Below is a small trained network, with its code and all its weights. Each question gives an input and a class and asks what happens when units are switched off, that is, made to give their printed mean instead of their output.

import numpy as np


def w(rows, s, z=0):
    codes = np.array(rows[::2]) - 128.0
    scale = np.full(codes.shape[1], s)
    scale[-1] = z or s
    return codes * scale


def norm(h):
    return h / np.sqrt((h * h).mean(-1, keepdims=True) + 1e-5)


def f(y):
    return y / 2 * (1 + np.tanh(0.7978845608 * (y + 0.044715 * y**3)))


def log_softmax(a):
    a = a - a.max(-1, keepdims=True)
    return a - np.log(np.exp(a).sum(-1, keepdims=True))


def net(x, mask):
    res = np.array(x, float).reshape(1, 6) / 4 @ E
    u = 0
    for l in range(2):
        y = f(norm(res) @ A[l][:, :-1].T + A[l][:, -1])
        res = res + np.where(mask[u : u + 14], y, B[l][:, -1]) @ B[l][:, :-1]
        u += 14
    return log_softmax(norm(res)[-1] @ U[:, :-1].T + U[:, -1])


A, B = {}, {}
E = w([
[128,119,128,127,123,127,133,129,128,126,126],'x0',
[111,184,120,161,32,158,163,200,226,209,124],'x1',
[113,87,129,167,204,130,75,244,123,143,89],'x2',
[138,184,136,224,128,2,183,120,135,110,48],'x3',
[144,102,153,123,203,192,241,91,150,210,83],'x4',
[127,117,128,132,121,127,130,126,125,132,124],'x5',
],0.0049)
A[0] = w([
[123,62,102,112,219,83,75,35,132,74,112,17],'0.n0',
[135,145,107,177,121,36,140,103,127,172,82,6],'0.n1',
[109,153,101,117,99,77,97,177,95,74,125,136],'0.n2',
[116,151,96,141,62,153,136,178,188,156,106,61],'0.n3',
[115,106,118,157,80,119,57,118,142,114,173,105],'0.n4',
[144,135,131,166,205,172,191,107,99,184,69,63],'0.n5',
[128,72,167,103,132,221,79,132,131,119,208,77],'0.n6',
[169,180,136,83,66,100,143,45,99,139,148,30],'0.n7',
[135,162,134,139,170,192,183,124,120,114,143,119],'0.n8',
[168,112,134,118,182,68,80,254,86,172,94,14],'0.n9',
[177,182,140,154,93,117,35,148,91,92,107,41],'0.n10',
[117,140,196,197,180,23,186,144,145,58,131,32],'0.n11',
[102,81,135,132,191,107,126,236,142,116,108,13],'0.n12',
[114,164,130,73,87,84,169,45,143,114,164,54],'0.n13',
],0.0061,0.0016)
B[0] = w([
[140,184,203,149,139,156,180,227,75,137,192,236],'0.n0',
[150,145,70,71,103,160,95,146,72,152,92,207],'0.n1',
[136,111,164,119,171,82,137,83,182,179,138,227],'0.n2',
[177,124,193,155,156,129,126,160,29,133,179,253],'0.n3',
[108,68,154,102,151,93,170,123,146,174,114,195],'0.n4',
[110,73,153,114,121,33,115,106,203,140,170,250],'0.n5',
[179,149,48,120,102,87,113,107,107,147,1,235],'0.n6',
[109,105,123,199,166,177,89,113,164,87,105,199],'0.n7',
[109,79,148,131,113,85,119,119,130,151,115,164],'0.n8',
[141,123,127,207,128,183,111,51,163,87,152,240],'0.n9',
[93,68,139,110,116,78,176,120,164,145,133,208],'0.n10',
[157,130,57,64,102,153,98,126,91,152,60,246],'0.n11',
[109,136,121,181,90,182,123,57,142,70,121,211],'0.n12',
[131,88,123,225,163,173,79,128,150,100,109,203],'0.n13',
],0.0089,0.0036)
A[1] = w([
[94,178,150,83,201,120,194,139,84,78,177,8],'1.n0',
[129,176,20,2,109,175,115,154,111,138,69,89],'1.n1',
[103,99,65,158,113,126,116,97,183,160,113,137],'1.n2',
[81,69,136,108,140,189,114,140,128,143,171,96],'1.n3',
[62,114,145,67,170,81,208,89,197,149,143,84],'1.n4',
[121,195,80,121,114,90,192,156,149,68,73,80],'1.n5',
[121,197,117,130,47,163,157,2,144,74,176,88],'1.n6',
[56,114,120,91,101,20,96,132,172,96,175,84],'1.n7',
[135,108,142,108,169,104,127,214,131,156,94,93],'1.n8',
[145,196,207,160,120,156,167,216,30,147,211,114],'1.n9',
[103,92,82,123,167,118,132,100,119,97,117,144],'1.n10',
[94,114,169,171,164,147,141,132,179,107,215,204],'1.n11',
[119,190,153,136,70,151,177,221,142,160,191,69],'1.n12',
[58,152,92,213,154,225,126,118,185,45,112,31],'1.n13',
],0.0077,0.0017)
B[1] = w([
[136,151,181,103,85,174,112,191,119,92,109,150],'1.n0',
[105,207,79,150,105,57,124,97,80,206,51,202],'1.n1',
[117,150,147,88,167,134,144,148,83,81,183,212],'1.n2',
[106,205,122,195,108,2,163,116,129,86,98,139],'1.n3',
[140,94,103,85,126,67,99,165,212,131,185,180],'1.n4',
[99,127,92,60,108,180,62,102,78,189,131,130],'1.n5',
[99,94,126,207,164,137,79,184,122,93,124,149],'1.n6',
[150,91,115,90,186,133,208,109,227,187,137,175],'1.n7',
[114,166,103,129,80,170,124,63,138,85,163,165],'1.n8',
[140,160,226,49,136,148,182,185,118,77,132,255],'1.n9',
[97,200,152,147,25,183,155,211,165,182,184,161],'1.n10',
[133,148,57,90,102,153,106,121,102,157,87,223],'1.n11',
[128,125,168,71,182,151,113,139,61,23,123,182],'1.n12',
[81,71,112,226,130,164,98,89,136,92,172,217],'1.n13',
],0.0089,0.0062)
U = w([
[104,91,97,255,139,183,105,95,140,79,180,117],'0',
[144,194,53,111,91,87,128,98,69,203,81,122],'1',
[171,160,223,75,139,156,185,185,85,65,172,151],'2',
[147,77,112,81,147,58,182,117,240,170,213,4],'3',
],0.0082,0.00025)

Each question gives the input, the list of numbers given to net, and the class t.
The units are the neurons (one row each of A and B). Each row of codes is followed by its name. A weight is (code - 128) times the scale printed after its matrix; where a second scale follows, it is the last column's (A, B and U).
mask holds one flag per neuron, layer by layer. A switched-off neuron (its flag False) gives its mean, the last column of its row in B, instead of its output. The means were averaged over made-up inputs and are rounded, as every weight is.
A unit's drop is (log p(t) with every unit on - log p(t) with that unit switched off) / (log p(t) with every unit on - log p(t) with every unit switched off).
The circuit of an input: a set's keep is (log p(t) with only the set's units on - log p(t) with every unit switched off) / (log p(t) with every unit on - log p(t) with every unit switched off). Starting from the 12 units with the biggest drops (on a tie, the unit counted first), units are removed one at a time, each time the one whose removal leaves the highest keep (on an exact tie, the one counted first), for as long as the keep stays at least 0.8.
circuit, biggest first: the units of the circuit, biggest drop first
unit that matters most: the unit with the biggest drop
k most important neurons: the k neurons with the biggest drops, biggest first
top k neurons in layer l: the k neurons of layer l with the biggest drops, biggest first
drop of u: that unit's drop, to one decimal
input [0,-4,4,3,-5,6], class 3: circuit, biggest first : [0.n10, 0.n2]
input [-1,-5,-6,0,2,-2], class 0: top 3 neurons in layer 0 : [0.n7, 0.n13, 0.n3]
input [-7,3,6,8,6,5], class 1: 2 most important neurons : [0.n1, 0.n11]
input [7,8,-5,1,-8,2], class 2: unit that matters most : 0.n3
input [-8,8,5,-8,7,1], class 1: circuit, biggest first : [0.n6, 1.n1]
input [1,7,8,-7,7,-7], class 0: top 4 neurons in layer 0 : [0.n0, 0.n11, 0.n1, 0.n12]
input [6,7,-4,5,-6,-6], class 2: top 3 neurons in layer 0 : [0.n3, 0.n5, 0.n6]
input [8,-4,8,-6,8,-4], class 0: circuit, biggest first : [0.n12, 1.n9]
input [8,-3,-1,-3,4,-5], class 3: top 2 neurons in layer 0 : [0.n5, 0.n11]
input [-6,1,-3,-3,4,5], class 3: top 2 neurons in layer 0 : [0.n5, 0.n9]
input [-4,-7,-5,-4,-8,6], class 3: 2 most important neurons : [0.n3, 0.n10]
input [-4,-3,6,7,3,-4], class 1: 4 most important neurons : [0.n11, 0.n1, 0.n13, 0.n7]
input [3,4,0,5,-7,-3], class 3: 2 most important neurons : [0.n2, 0.n10]
input [-1,-2,6,4,1,4], class 0: unit that matters most : 0.n9
input [-8,4,4,-5,4,1], class 1: 2 most important neurons : [0.n0, 0.n13]
input [7,7,-5,5,7,8], class 2: top 4 neurons in layer 1 : [1.n12, 1.n7, 1.n1, 1.n13]
input [-8,-1,-7,-1,-7,-5], class 0: 2 most important neurons : [0.n7, 0.n13]
input [-6,-1,-3,-3,2,4], class 0: 3 most important neurons : [0.n7, 0.n13, 0.n11]
input [-2,0,-4,-5,3,6], class 1: 4 most important neurons : [0.n6, 0.n9, 0.n12, 1.n1]
input [-8,2,7,6,5,2], class 0: circuit, biggest first : [0.n9]
input [2,7,-3,6,1,-5], class 2: top 2 neurons in layer 1 : [1.n9, 1.n12]
input [-3,7,5,6,-2,3], class 2: 2 most important neurons : [0.n3, 0.n6]
input [-5,5,7,-6,-1,-2], class 0: 3 most important neurons : [0.n9, 0.n12, 0.n11]
input [4,0,-8,7,-3,-7], class 0: 2 most important neurons : [0.n7, 0.n13]
input [5,-2,7,4,-8,2], class 3: 2 most important neurons : [0.n10, 0.n2]
input [8,-1,-1,3,5,7], class 3: drop of 0.n5 : 2.7
